Here is a tiny trained network, its code and every weight. The questions are about switching its units off for an input and a target symbol, where a switched-off unit gives its printed mean instead of its output.

import numpy as np


def w(rows, s, z=0):
    codes = np.array(rows[::2]) - 128.0
    scale = np.full(codes.shape[1], s)
    scale[-1] = z or s
    return codes * scale


def f(y):
    return y / 2 * (1 + np.tanh(0.7978845608 * (y + 0.044715 * y**3)))


def softmax(a):
    e = np.exp(a - a.max(-1, keepdims=True))
    return e / e.sum(-1, keepdims=True)


def log_softmax(a):
    a = a - a.max(-1, keepdims=True)
    return a - np.log(np.exp(a).sum(-1, keepdims=True))


def net(x, mask):
    ids = ['ΠΣαβζηθμτψ'.index(c) for c in x.split()]
    T = len(ids)
    res = E[ids] + P[:T]
    q, k, v = (res @ M[0].T for M in (Q, K, V))
    z = softmax(np.where(np.tri(T) > 0, q @ k.T / 3**0.5, -1e9)) @ v
    res = res + np.where(mask[0], z, O[0][:, -1]) @ O[0][:, :-1]
    y = f(res @ A[0][:, :-1].T + A[0][:, -1])
    res = res + np.where(mask[1:17], y, B[0][:, -1]) @ B[0][:, :-1]
    return log_softmax(res[-1] @ U[:, :-1].T + U[:, -1])


Q, K, V, O, A, B = {}, {}, {}, {}, {}, {}
E = w([
[108,138,111],'Π',
[172,213,134],'Σ',
[159,130,153],'α',
[27,175,27],'β',
[124,236,111],'ζ',
[61,226,46],'η',
[130,161,144],'θ',
[146,10,171],'μ',
[218,130,150],'τ',
[71,180,109],'ψ',
],0.012)
P = w([
[102,138,149],'0',
[163,132,131],'1',
[69,129,148],'2',
[159,120,123],'3',
[108,189,183],'4',
[148,102,118],'5',
[5,100,147],'6',
[173,122,131],'7',
[120,201,209],'8',
[146,112,117],'9',
],0.015)
Q[0] = w([
[92,162,123],'H0',
[181,90,9],'H0',
[184,163,124],'H0',
],0.013)
K[0] = w([
[129,121,196],'H0',
[247,106,20],'H0',
[89,63,87],'H0',
],0.012)
V[0] = w([
[121,129,169],'H0',
[223,24,146],'H0',
[189,115,5],'H0',
],0.015)
O[0] = w([
[82,114,130,157],'H0',
[140,192,239,1],'H0',
[252,199,128,9],'H0',
],0.015,0.0065)
A[0] = w([
[151,90,214,2],'N0',
[36,181,179,137],'N1',
[87,149,79,32],'N2',
[207,47,161,32],'N3',
[87,78,145,59],'N4',
[164,139,93,119],'N5',
[176,128,79,121],'N6',
[139,171,168,175],'N7',
[148,61,123,63],'N8',
[94,143,127,105],'N9',
[193,156,147,234],'N10',
[28,219,204,63],'N11',
[135,172,112,90],'N12',
[112,111,121,89],'N13',
[254,166,150,53],'N14',
[136,189,109,87],'N15',
],0.01,0.0053)
B[0] = w([
[97,154,78,132],'N0',
[106,56,166,225],'N1',
[172,147,162,221],'N2',
[126,203,171,132],'N3',
[158,178,116,254],'N4',
[95,154,140,134],'N5',
[91,152,150,149],'N6',
[197,101,135,140],'N7',
[142,169,121,169],'N8',
[146,116,135,167],'N9',
[252,144,136,158],'N10',
[95,219,100,177],'N11',
[123,161,110,116],'N12',
[143,134,134,177],'N13',
[69,82,53,136],'N14',
[129,161,99,119],'N15',
],0.023,0.0074)
U = w([
[189,147,202,201],'Π',
[206,6,159,190],'Σ',
[99,11,117,226],'α',
[145,112,25,7],'β',
[109,138,125,4],'ζ',
[132,43,39,120],'η',
[221,94,58,97],'θ',
[128,2,21,167],'μ',
[150,143,47,60],'τ',
[146,138,30,49],'ψ',
],0.0054,0.0034)

Each question gives the input, a string of symbols that net reads in full, and the target symbol t.
The units are the heads (3 rows each of Q, K, V and O) and the neurons (one row each of A and B). Each row of codes is followed by its name. A weight is (code - 128) times the scale printed after its matrix; where a second scale follows, it is the last column's (O, A, B and U).
mask holds one flag per unit, heads first, then neurons. A switched-off unit (its flag False) gives its mean, the last column of its rows in O or B, instead of its output. The means were averaged over made-up inputs and are rounded, as every weight is.
A unit's drop is (log p(t) with every unit on - log p(t) with that unit switched off) / (log p(t) with every unit on - log p(t) with every unit switched off).
The circuit of an input: a set's keep is (log p(t) with only the set's units on - log p(t) with every unit switched off) / (log p(t) with every unit on - log p(t) with every unit switched off). Starting from the 12 units with the biggest drops (on a tie, the unit counted first), units are removed one at a time, each time the one whose removal leaves the highest keep (on an exact tie, the one counted first), for as long as the keep stays at least 0.8.
circuit, biggest first: the units of the circuit, biggest drop first
most important unit: the unit with the biggest drop
k most important neurons: the k neurons with the biggest drops, biggest first
drop when u is switched off: that unit's drop, to one decimal
input ψ α Σ μ α Π, target Σ: circuit, biggest first : (H0, N4, N7)
input α θ μ ψ η, target ζ: circuit, biggest first : (N11, H0, N1)
input μ μ α η η η α Σ η, target α: circuit, biggest first : (N1)
input α μ μ α, target Π: 4 most important neurons : (N11, N10, N7, N1)
input Σ τ β η, target θ: circuit, biggest first : (H0, N10)
input μ Σ α μ Π Σ, target Π: 4 most important neurons : (N11, N10, N7, N1)
input Σ α ψ α η τ, target θ: 3 most important neurons : (N10, N14, N7)
input Π Σ Σ τ, target θ: circuit, biggest first : (N10, H0, N14)
input Π α α α μ τ Π, target ζ: circuit, biggest first : (N11, H0)
input μ Π α η μ Π β, target ζ: 3 most important neurons : (N11, N1, N4)
input α ψ τ α η α μ α Π, target ζ: 3 most important neurons : (N11, N4, N1)
input θ α α μ Σ, target α: circuit, biggest first : (N1, H0)
input θ α α α α Π, target Σ: circuit, biggest first : (H0, N4, N11)
input Σ α Π θ Σ α μ α τ, target ζ: most important unit : N11
input Π β Σ ψ Π α μ Σ μ, target ζ: 2 most important neurons : (N11, N4)
input Π Σ μ Σ α, target ζ: 2 most important neurons : (N11, N4)
input α η η α α β η μ, target Π: 2 most important neurons : (N3, N6)
input α τ Π Π, target θ: 2 most important neurons : (N10, N1)
input α α Π ψ τ ψ μ α α, target ζ: 3 most important neurons : (N11, N1, N4)
input μ Π Π α Π α α α Σ, target α: circuit, biggest first : (H0)
input Π α τ μ Π Π θ μ Σ Π, target Π: drop when N3 is switched off : -0.1
input α Π μ β Σ, target ζ: drop when H0 is switched off : 1.0
input Π α Σ θ θ α α α α, target α: drop when N1 is switched off : 1.1
